Below is a small trained network, with its code and all its weights. Each question gives an input and a target symbol and asks what happens when units are switched off, that is, made to give their printed mean instead of their output.

import numpy as np


def w(rows, s, z=0):
    codes = np.array(rows[::2]) - 128.0
    scale = np.full(codes.shape[1], s)
    scale[-1] = z or s
    return codes * scale


def f(y):
    return np.maximum(y, 0)


def softmax(a):
    e = np.exp(a - a.max(-1, keepdims=True))
    return e / e.sum(-1, keepdims=True)


def log_softmax(a):
    a = a - a.max(-1, keepdims=True)
    return a - np.log(np.exp(a).sum(-1, keepdims=True))


def net(x, mask):
    ids = ['αβγδεζημξπστφψω'.index(c) for c in x.split()]
    T = len(ids)
    res = E[ids] + P[:T]
    u = 0
    for l in range(3):
        q, k, v = (res @ M[l].T for M in (Q, K, V))
        z = softmax(np.where(np.tri(T) > 0, q @ k.T / 4**0.5, -1e9)) @ v
        res = res + np.where(mask[u], z, O[l][:, -1]) @ O[l][:, :-1]
        u += 1
        y = f(res @ A[l][:, :-1].T + A[l][:, -1])
        res = res + np.where(mask[u : u + 12], y, B[l][:, -1]) @ B[l][:, :-1]
        u += 12
    return log_softmax(res[-1] @ U[:, :-1].T + U[:, -1])


Q, K, V, O, A, B = {}, {}, {}, {}, {}, {}
E = w([
[72,74,165],'α',
[117,139,99],'β',
[60,171,108],'γ',
[92,7,173],'δ',
[122,133,94],'ε',
[118,143,101],'ζ',
[143,55,159],'η',
[158,122,111],'μ',
[195,89,127],'ξ',
[125,146,111],'π',
[129,143,145],'σ',
[170,126,154],'τ',
[173,84,124],'φ',
[25,178,37],'ψ',
[72,174,186],'ω',
],0.019)
P = w([
[165,75,120],'0',
[147,146,167],'1',
[76,8,20],'2',
[166,165,160],'3',
[118,83,24],'4',
[175,190,156],'5',
[129,115,17],'6',
[186,219,157],'7',
[132,137,14],'8',
],0.015)
Q[0] = w([
[162,198,30],'L0H1',
[39,190,142],'L0H1',
[40,1,41],'L0H1',
[176,223,8],'L0H1',
],0.0047)
K[0] = w([
[114,182,154],'L0H1',
[255,69,43],'L0H1',
[25,85,193],'L0H1',
[129,169,138],'L0H1',
],0.0064)
V[0] = w([
[74,168,252],'L0H1',
[152,87,89],'L0H1',
[134,113,129],'L0H1',
[158,123,164],'L0H1',
],0.0046)
O[0] = w([
[136,110,106,146],'L0H1',
[161,99,48,127],'L0H1',
[99,104,165,122],'L0H1',
[75,153,254,2],'L0H1',
],0.0091,0.00049)
A[0] = w([
[82,151,113,144],'L0N1',
[199,77,27,59],'L0N2',
[123,60,226,98],'L0N3',
[104,76,18,9],'L0N4',
[67,63,128,56],'L0N5',
[228,133,185,76],'L0N6',
[116,72,112,255],'L0N7',
[72,175,164,152],'L0N8',
[147,173,147,73],'L0N9',
[97,145,110,84],'L0N10',
[173,254,108,133],'L0N11',
[174,213,104,28],'L0N12',
],0.011,0.0067)
B[0] = w([
[113,97,86,198],'L0N1',
[65,147,144,205],'L0N2',
[81,99,174,161],'L0N3',
[152,136,197,226],'L0N4',
[211,161,134,165],'L0N5',
[188,92,106,158],'L0N6',
[135,175,1,254],'L0N7',
[161,170,59,215],'L0N8',
[141,169,205,151],'L0N9',
[147,78,136,151],'L0N10',
[117,188,121,247],'L0N11',
[164,190,160,156],'L0N12',
],0.0093,0.0071)
Q[1] = w([
[98,127,54],'L1H1',
[220,143,2],'L1H1',
[98,86,253],'L1H1',
[115,151,153],'L1H1',
],0.0099)
K[1] = w([
[219,254,70],'L1H1',
[220,225,133],'L1H1',
[58,30,153],'L1H1',
[68,168,137],'L1H1',
],0.0078)
V[1] = w([
[254,104,75],'L1H1',
[80,90,108],'L1H1',
[147,107,220],'L1H1',
[238,61,171],'L1H1',
],0.0083)
O[1] = w([
[160,182,108,135],'L1H1',
[105,255,172,60],'L1H1',
[128,164,57,43],'L1H1',
[236,138,104,1],'L1H1',
],0.0084,0.0093)
A[1] = w([
[133,38,154,124],'L1N1',
[135,144,179,231],'L1N2',
[184,47,217,118],'L1N3',
[135,107,71,131],'L1N4',
[153,138,112,178],'L1N5',
[137,159,197,13],'L1N6',
[90,74,118,173],'L1N7',
[139,162,158,121],'L1N8',
[58,183,3,115],'L1N9',
[177,193,129,11],'L1N10',
[56,193,134,75],'L1N11',
[71,101,160,1],'L1N12',
],0.012,0.0071)
B[1] = w([
[106,136,43,137],'L1N1',
[81,61,203,158],'L1N2',
[118,101,3,133],'L1N3',
[188,149,221,166],'L1N4',
[116,190,151,147],'L1N5',
[108,117,42,136],'L1N6',
[85,90,170,176],'L1N7',
[55,168,84,143],'L1N8',
[164,84,154,253],'L1N9',
[46,83,138,142],'L1N10',
[153,119,59,185],'L1N11',
[92,238,85,141],'L1N12',
],0.0075,0.02)
Q[2] = w([
[158,193,26],'L2H1',
[101,253,18],'L2H1',
[90,129,103],'L2H1',
[52,161,59],'L2H1',
],0.0041)
K[2] = w([
[127,210,44],'L2H1',
[144,78,110],'L2H1',
[72,170,2],'L2H1',
[35,91,34],'L2H1',
],0.0074)
V[2] = w([
[179,238,6],'L2H1',
[16,88,38],'L2H1',
[2,224,121],'L2H1',
[83,120,137],'L2H1',
],0.0065)
O[2] = w([
[102,130,150,59],'L2H1',
[101,114,22,253],'L2H1',
[118,138,255,198],'L2H1',
[202,170,153,168],'L2H1',
],0.0063,0.0072)
A[2] = w([
[120,77,64,109],'L2N1',
[216,170,76,6],'L2N2',
[172,89,205,188],'L2N3',
[217,139,206,122],'L2N4',
[176,79,116,118],'L2N5',
[39,169,61,160],'L2N6',
[151,65,57,64],'L2N7',
[227,114,74,116],'L2N8',
[181,100,152,177],'L2N9',
[122,172,214,77],'L2N10',
[150,163,33,136],'L2N11',
[102,9,150,169],'L2N12',
],0.011)
B[2] = w([
[154,188,73,186],'L2N1',
[37,63,3,139],'L2N2',
[91,209,142,176],'L2N3',
[191,156,168,148],'L2N4',
[20,178,116,167],'L2N5',
[165,98,114,242],'L2N6',
[172,159,208,168],'L2N7',
[176,121,101,169],'L2N8',
[102,176,100,173],'L2N9',
[89,139,12,137],'L2N10',
[112,74,194,159],'L2N11',
[143,96,163,250],'L2N12',
],0.011,0.013)
U = w([
[147,134,65,3],'α',
[73,109,252,135],'β',
[144,141,130,168],'γ',
[211,97,145,179],'δ',
[70,81,70,19],'ε',
[77,207,142,113],'ζ',
[149,169,115,123],'η',
[156,136,85,51],'μ',
[45,162,92,141],'ξ',
[146,136,147,190],'π',
[208,48,159,173],'σ',
[131,145,159,197],'τ',
[122,111,113,188],'φ',
[130,138,147,141],'ψ',
[215,187,197,100],'ω',
],0.014,0.0064)

Each question gives the input, a string of symbols that net reads in full, and the target symbol t.
The units are the heads (4 rows each of Q, K, V and O) and the neurons (one row each of A and B). Each row of codes is followed by its name. A weight is (code - 128) times the scale printed after its matrix; where a second scale follows, it is the last column's (O, A, B and U).
mask holds one flag per unit, layer by layer, with each layer's heads first. A switched-off unit (its flag False) gives its mean, the last column of its rows in O or B, instead of its output. The means were averaged over made-up inputs and are rounded, as every weight is.
A unit's drop is (log p(t) with every unit on - log p(t) with that unit switched off) / (log p(t) with every unit on - log p(t) with every unit switched off).
The circuit of an input: a set's keep is (log p(t) with only the set's units on - log p(t) with every unit switched off) / (log p(t) with every unit on - log p(t) with every unit switched off). Starting from the 12 units with the biggest drops (on a tie, the unit counted first), units are removed one at a time, each time the one whose removal leaves the highest keep (on an exact tie, the one counted first), for as long as the keep stays at least 0.8.
units of the circuit, in order: the units of the circuit, biggest drop first
k most important neurons: the k neurons with the biggest drops, biggest first
top k neurons in layer l: the k neurons of layer l with the biggest drops, biggest first
input ω ω δ σ σ δ σ ψ γ, target ε: top neuron in layer 0 => (L0N4)
input σ τ ε σ β γ σ, target σ: top 2 neurons in layer 0 => (L0N8, L0N11)
input ψ γ ω μ ζ ψ η, target ε: 2 most important neurons => (L0N8, L0N11)
input τ γ γ, target σ: units of the circuit, in order => (L2N12, L1N9)
input ω γ τ α γ ψ ξ, target ε: units of the circuit, in order => (L1H1, L0N11, L1N1)
input ω ε γ ω σ η ω ψ ζ, target ε: units of the circuit, in order => (L1H1, L0N11, L2N6, L1N11)
input ω δ ε ω μ ξ, target α: 2 most important neurons => (L2N2, L0N6)
input σ γ γ ξ γ τ ψ, target α: 4 most important neurons => (L2N2, L0N6, L2N8, L0N7)
input ψ σ ω σ σ σ, target ζ: top 3 neurons in layer 0 => (L0N7, L0N6, L0N2)
input γ ω σ φ γ ψ μ, target ε: top 3 neurons in layer 1 => (L1N12, L1N11, L1N4)
input α ω ω σ ω, target ω: top 2 neurons in layer 1 => (L1N9, L1N4)
input ψ α π δ γ σ ζ, target ω: 2 most important neurons => (L1N9, L0N7)
input φ η ω μ γ ψ, target ε: 4 most important neurons => (L0N8, L0N11, L1N11, L2N6)
input ω ω π, target β: top 2 neurons in layer 0 => (L0N7, L0N8)
input τ σ σ ω γ, target β: 3 most important neurons => (L0N7, L1N9, L0N8)
input σ τ ω, target α: top 3 neurons in layer 0 => (L0N6, L0N7, L0N2)
input ψ γ ω ω γ τ α, target α: 4 most important neurons => (L2N2, L0N7, L0N6, L2N8)
input ω ω ε γ ω, target σ: most important neuron => (L0N7)
input ω ω γ, target β: top 2 neurons in layer 1 => (L1N9, L1N7)
input ξ σ γ, target ω: most important neuron => (L0N7)
input ω γ γ ψ γ σ σ, target ω: top 2 neurons in layer 0 => (L0N11, L0N7)
input ω ω α ψ, target ε: top 2 neurons in layer 1 => (L1N12, L1N11)
input ζ ω η, target β: 2 most important neurons => (L0N7, L0N5)
input ω ω ζ ω δ, target β: top 3 neurons in layer 1 => (L1N4, L1N7, L1N11)
input σ ω ζ ω ω, target β: 3 most important neurons => (L1N9, L0N7, L2N12)
input π δ γ σ ω ω μ, target β: top 2 neurons in layer 0 => (L0N7, L0N8)
input ω ψ σ ξ, target α: 3 most important neurons => (L2N2, L0N6, L2N8)
input π γ σ, target σ: 4 most important neurons => (L0N8, L0N7, L0N4, L2N12)
input π γ ω ε ω ω, target ξ: top 2 neurons in layer 2 => (L2N12, L2N7)
input σ ψ ω ζ ζ ω β, target β: 3 most important neurons => (L0N7, L1N9, L2N12)
